Here is a tiny trained network, its code and every weight. The questions are about switching its units off for an input and a class, where a switched-off unit gives its printed mean instead of its output.

import numpy as np


def w(rows, s, z=0):
    codes = np.array(rows[::2]) - 128.0
    scale = np.full(codes.shape[1], s)
    scale[-1] = z or s
    return codes * scale


def f(y):
    return y / 2 * (1 + np.tanh(0.7978845608 * (y + 0.044715 * y**3)))


def log_softmax(a):
    a = a - a.max(-1, keepdims=True)
    return a - np.log(np.exp(a).sum(-1, keepdims=True))


def net(x, mask):
    res = np.array(x, float).reshape(1, 3) / 4 @ E
    y = f(res @ A[0][:, :-1].T + A[0][:, -1])
    res = res + np.where(mask, y, B[0][:, -1]) @ B[0][:, :-1]
    return log_softmax(res[-1] @ U[:, :-1].T + U[:, -1])


A, B = {}, {}
E = w([
[108,233,51,24,38,73,236,145,209,110,109],'x0',
[220,71,184,133,23,205,176,36,72,31,91],'x1',
[98,153,233,231,33,197,141,68,212,227,2],'x2',
],0.0067)
A[0] = w([
[165,59,203,183,124,211,98,66,94,131,118,249],'N0',
[159,84,65,89,212,73,115,191,78,89,255,224],'N1',
[138,169,18,56,170,31,144,187,124,99,177,192],'N2',
[161,165,127,95,36,153,234,101,150,100,99,186],'N3',
[67,169,130,143,156,113,109,156,172,185,99,200],'N4',
[120,108,183,179,101,196,111,91,151,149,92,148],'N5',
[144,179,118,121,76,135,167,105,180,136,102,255],'N6',
[69,183,121,115,148,79,116,171,183,163,139,187],'N7',
[24,208,94,125,129,88,137,169,194,183,127,200],'N8',
[128,123,208,145,72,210,128,83,144,143,55,240],'N9',
],0.0087,0.0032)
B[0] = w([
[178,78,168,194,132,140,104,68,116,157,118,221],'N0',
[55,119,147,62,174,181,57,188,57,80,167,252],'N1',
[38,125,129,29,58,125,173,210,137,151,149,244],'N2',
[174,134,42,74,43,27,34,53,146,25,90,210],'N3',
[133,169,113,174,152,184,175,141,185,195,113,193],'N4',
[109,84,171,172,63,101,143,115,149,156,169,196],'N5',
[211,141,105,138,108,87,114,49,185,85,77,190],'N6',
[92,223,105,130,108,185,181,164,192,196,88,199],'N7',
[105,245,124,185,111,152,169,144,254,182,62,220],'N8',
[147,80,144,140,38,72,134,104,136,132,165,225],'N9',
],0.0082,0.014)
U = w([
[99,67,111,61,146,136,114,170,51,83,209,134],'0',
[71,166,114,81,116,163,142,178,149,160,141,94],'1',
[157,175,112,187,164,179,226,123,178,200,76,176],'2',
[215,105,59,95,87,37,47,52,135,27,87,164],'3',
[170,28,230,199,104,122,142,92,120,199,177,163],'4',
[170,79,165,161,254,212,26,99,45,81,142,144],'5',
[187,157,106,171,92,93,132,77,171,129,100,5],'6',
],0.0075,0.0033)

Each question gives the input, the list of numbers given to net, and the class t.
The units are the neurons (one row each of A and B). Each row of codes is followed by its name. A weight is (code - 128) times the scale printed after its matrix; where a second scale follows, it is the last column's (A, B and U).
mask holds one flag per neuron, in row order. A switched-off neuron (its flag False) gives its mean, the last column of its row in B, instead of its output. The means were averaged over made-up inputs and are rounded, as every weight is.
A unit's drop is (log p(t) with every unit on - log p(t) with that unit switched off) / (log p(t) with every unit on - log p(t) with every unit switched off).
The circuit of an input: a set's keep is (log p(t) with only the set's units on - log p(t) with every unit switched off) / (log p(t) with every unit on - log p(t) with every unit switched off). Starting from all 10 units, units are removed one at a time, each time the one whose removal leaves the highest keep (on an exact tie, the one counted first), for as long as the keep stays at least 0.8.
circuit, biggest first: the units of the circuit, biggest drop first
top k neurons: the k neurons with the biggest drops, biggest first
drop when u is switched off: that unit's drop, to one decimal
input [-4,-5,-6], class 0: circuit, biggest first -> N1
input [-1,-6,0], class 2: top 3 neurons -> N8, N4, N3
input [3,-2,6], class 6: top 4 neurons -> N3, N6, N9, N2
input [8,-3,5], class 2: top 2 neurons -> N8, N7
input [7,0,2], class 3: top 2 neurons -> N3, N6
input [3,-7,0], class 2: top 4 neurons -> N8, N4, N7, N3
input [5,-1,-8], class 0: top 2 neurons -> N1, N4
input [8,-2,7], class 6: top 3 neurons -> N3, N8, N6
input [7,1,-3], class 3: top 3 neurons -> N3, N6, N4
input [-1,6,1], class 3: top 2 neurons -> N3, N4
input [-1,2,5], class 4: top 2 neurons -> N5, N0
input [-6,-6,-4], class 0: top 2 neurons -> N1, N8
input [5,0,-8], class 0: drop when N4 is switched off -> 0.1
input [-3,7,-2], class 4: circuit, biggest first -> N0
input [0,1,4], class 3: drop when N4 is switched off -> 0.2
input [8,1,-1], class 3: drop when N3 is switched off -> 1.3
